Each row is followed by its class.
[-1.45 -1.25 -0.17  0.38 -6.08  2.34  1.01 -0.72  2.34 -1.62  1.53  2.25
 -0.64  0.30 -6.39  0.24 -0.89  1.19  1.27 -1.19  1.00  0.10 -0.88 -1.24
 -0.23  1.51  0.74  1.50  0.97 -2.73 -3.21  2.51 -0.73  4.52 -1.44 -0.27
 -0.48 -2.05  1.82  2.69  0.71  1.30  1.03 -0.41  0.27  0.43 -0.11 -3.60
  0.17 -0.61 -0.68  0.25 -2.40  0.51 -0.39  0.50  1.09  0.91  0.06  0.02
 -3.05  1.15 -0.94  2.48  0.16 -3.66  0.70  1.83  1.97 -0.68  1.72 -2.61
 -0.98 -1.13  1.11 -0.29  2.54 -2.67 -1.10] : [26]
[ 0.93 -0.75 -0.16 -0.65 -0.84 -0.20  0.55  1.53 -1.34  0.50  0.31 -0.37
 -2.97 -0.07 -1.24 -0.39 -0.54  0.50 -0.38  1.45 -0.12 -0.22  0.08 -0.33
 -0.44 -0.23 -0.19 -1.47 -0.46  0.21 -0.98  0.12  0.34  2.61 -0.26  0.05
  0.07 -0.13  0.99 -0.61  1.44  1.07 -0.13  0.31 -1.48 -0.22 -0.84 -1.04
  0.38 -0.46  0.37 -0.82 -0.50  0.96 -1.64  0.39  0.00 -1.52 -0.35  2.14
 -1.47  0.22  0.49  0.28 -1.31  0.40  0.26  0.06 -0.98  1.33  1.58  1.29
 -0.17 -0.50 -0.90  0.24  0.17  1.00  0.53] : [25]
[ 0.06  0.97 -0.83  0.69 -4.44  1.17 -0.19  0.37  1.95 -2.15  0.05  0.91
 -1.55  0.65 -2.70  0.07 -0.67  0.68  1.55 -0.39 -0.34 -1.48 -0.31 -0.02
 -0.10  1.17 -0.71  0.35  1.01 -1.15 -1.98  2.56  0.07  1.94 -0.74  0.16
 -0.51 -1.15  1.16  1.82 -0.52  0.61  0.35 -0.83  0.53  0.15 -0.67 -1.86
  0.03 -0.07 -0.49 -0.27 -0.49  0.56 -0.22  0.84  0.96  1.23  0.40 -1.05
 -1.08  0.23 -1.72  0.82  0.52 -4.76  0.26  0.79  0.59  3.09  1.57 -0.93
 -0.59 -0.82  0.38 -0.41  0.46 -1.93 -0.42] : [26]
[ 1.17 -2.71 -0.99  0.34 -4.22  1.26  1.49 -0.84  0.52 -2.00  3.69  3.75
 -1.75  0.46 -2.73 -0.96 -1.15  1.31  0.71  0.53  0.13 -0.17  0.12 -0.88
 -0.01  2.89 -0.50  0.37  1.33 -0.94 -2.92  1.99 -0.98  2.67 -0.51 -1.78
 -0.37 -0.21  0.49  1.85 -0.06  0.28 -1.33 -1.00 -0.12 -1.32 -0.91 -2.70
 -1.02 -0.28  1.36 -0.42 -1.03  1.27 -0.13  0.19 -0.03 -0.28  0.78 -0.71
 -0.08  0.70  0.83  0.15  0.44 -1.99  1.46 -0.55  0.16 -0.80  0.87 -0.93
 -0.18 -0.17  0.04 -0.18  0.50 -1.03 -1.52] : [26]
[ 2.79 -2.06 -0.65  1.22 -6.11  0.84 -2.39  0.19 -0.40 -5.59 -1.21  2.54
 -0.07  1.84  1.11  3.12 -1.88  0.49 -0.24 -1.55 -0.28  0.04 -0.84 -0.30
  2.00  1.05 -1.01 -1.03  1.58  0.66 -2.54  0.55 -0.79  0.89 -0.57  0.31
  0.88 -0.75  0.36  1.35 -0.73 -1.32 -0.46 -0.05  0.57 -1.34 -0.61 -0.16
 -1.06 -2.83  1.03 -0.37  0.88  1.14  0.49  0.45  1.20  2.41 -0.23 -4.96
  1.96 -0.66  3.14 -0.01  1.87  0.93  1.97  1.61  0.76 -1.65 -0.42 -0.49
 -2.97  1.09  0.88 -0.14 -0.81 -2.16  0.22] : [26]
[-1.66 -0.31 -0.44  0.96 -5.09  2.41  0.48 -0.49  1.23 -2.46  1.33  1.24
  0.64  0.73 -3.44 -2.02 -0.57  1.16  0.75 -0.10  0.34  1.45 -0.13 -0.69
 -0.88  1.30  0.36  0.78  0.60 -1.32 -1.83  2.02 -1.16  1.83 -0.16 -0.48
  0.26 -0.62  0.50  1.18 -1.11  0.31  1.08 -1.62  0.82  1.31 -0.46 -2.53
  2.45  0.33  0.53  0.23 -0.83  0.37 -0.43  0.34  0.87 -0.13  1.00 -1.61
 -1.53 -0.55 -0.46  1.99  0.43 -3.26  0.31  1.21  1.74 -0.85  1.02 -1.24
 -1.36 -0.56  1.82 -0.55  0.81 -2.31 -1.16] : [16]
[ 1.65 -0.33  1.69 -0.14  5.40 -0.02  0.21  0.92  0.80  1.27 -0.14 -0.52
 -0.76 -0.05 -0.09 -2.29 -1.44 -1.58  1.17  1.03  0.25 -2.63  1.35 -0.61
 -0.24 -0.64  1.49  1.33 -0.16 -0.79 -0.73  0.92  2.72  0.43 -0.27  0.35
  0.64  0.66 -2.00 -1.23  1.80  0.01 -2.72  0.62 -0.47 -2.75 -0.22  1.18
 -2.70 -0.01 -1.16 -0.70 -0.99 -0.58  0.51  0.68  0.08 -1.52 -0.56  3.09
 -0.60  0.37 -1.77 -2.88  0.22 -0.04  0.98 -0.25 -1.49  2.83 -0.27 -0.08
  2.62  0.61 -0.70 -0.06  1.50  1.09 -1.12] : [23]
[ 0.85  0.37 -0.59  0.34 -5.92  2.54  1.73  1.62  2.54 -0.79  0.87 -1.77
 -2.49  0.94 -6.39 -1.05  0.05  1.45  0.16  0.27  0.07  1.19 -0.67 -0.05
 -0.85  0.40  1.84 -0.17  0.28 -1.64 -1.06  2.62 -1.19  3.28 -1.47 -0.64
 -0.35 -1.65  2.07  1.96  0.95  3.24  3.94 -1.70 -0.54  1.57 -0.86 -3.32
  2.57 -0.75  0.24 -0.42 -0.69 -1.39  0.13 -0.07  0.34 -0.22  0.97  3.12
 -3.31  0.90 -2.70  2.23 -2.83 -2.46 -0.80  1.40  1.32  2.09  2.07 -0.42
 -2.74 -1.64  0.78  0.51  2.05 -1.02 -0.58] : [25]
[ 0.65 -2.00  1.37 -0.21 -0.54  0.03  1.34  2.86  0.46  0.79  1.35 -0.79
 -4.80 -0.61 -1.16 -2.16  0.11  1.73 -0.46  0.95 -0.45 -0.85  0.45 -0.37
 -1.67 -1.32  0.24 -1.96 -1.11  1.02 -1.00  1.44  1.07  2.87 -0.89  0.25
  1.06  0.71 -0.46 -0.79  1.28  0.80  0.11 -1.07 -1.55 -0.27 -0.38 -3.73
  0.82 -1.21 -0.13 -1.39  0.17 -1.02 -0.41  1.49  0.62 -2.46  0.56  5.13
 -2.47 -0.23 -0.90  0.37 -2.85  0.61 -0.13 -0.21 -3.00  1.91  1.07  1.40
 -1.13 -0.79 -1.60  0.01 -0.50  0.27  1.21] : [23]
[ 1.04 -1.06  0.80  1.19 -2.87  0.78  0.01 -0.20  0.07 -0.88  0.91  1.56
  0.48  0.15 -0.66 -0.26  0.84  0.73 -0.48  0.34 -0.08  0.86 -0.40 -0.45
  0.68  0.43  0.05  0.19  1.34  0.03 -1.44  0.73 -1.00  1.38 -0.55  0.06
  0.79 -0.19  0.24  1.01 -0.55  0.19  0.77 -1.32 -0.01  0.47 -0.61 -1.55
  0.21 -0.30  0.53 -0.10  0.71  0.05 -2.56  0.48  0.52  0.05  0.53 -1.46
 -0.87 -0.05 -0.22  1.41 -1.38 -0.93  0.02  1.22  2.28 -1.55  0.48 -1.16
 -0.72  0.00  0.68 -0.32  0.18 -0.04 -0.51] : [25]
[ 0.24 -0.92 -0.12  0.07 -3.09  0.33  1.67  3.31  0.21 -0.60 -1.13 -0.63
 -3.99  1.01 -0.89 -1.17  0.25  1.36  0.80  1.13 -1.21  0.42  0.00 -0.63
  0.21 -0.95  0.98 -4.86 -0.03  1.37  0.63  1.30  0.95  0.99 -1.21 -0.12
  0.40 -0.19  0.08 -0.46  0.93 -0.31  1.36 -0.11 -1.18  0.68 -0.33  0.67
  1.38 -1.14  0.40 -1.28  1.61 -1.47 -0.39  0.22 -0.33 -0.65  2.54  3.17
 -2.38 -0.16 -1.34  1.93 -3.04  0.01 -0.85  0.71 -2.20  1.51  0.88  1.12
 -2.10 -1.71 -0.81 -0.16 -1.57  0.77  2.21] : [25]
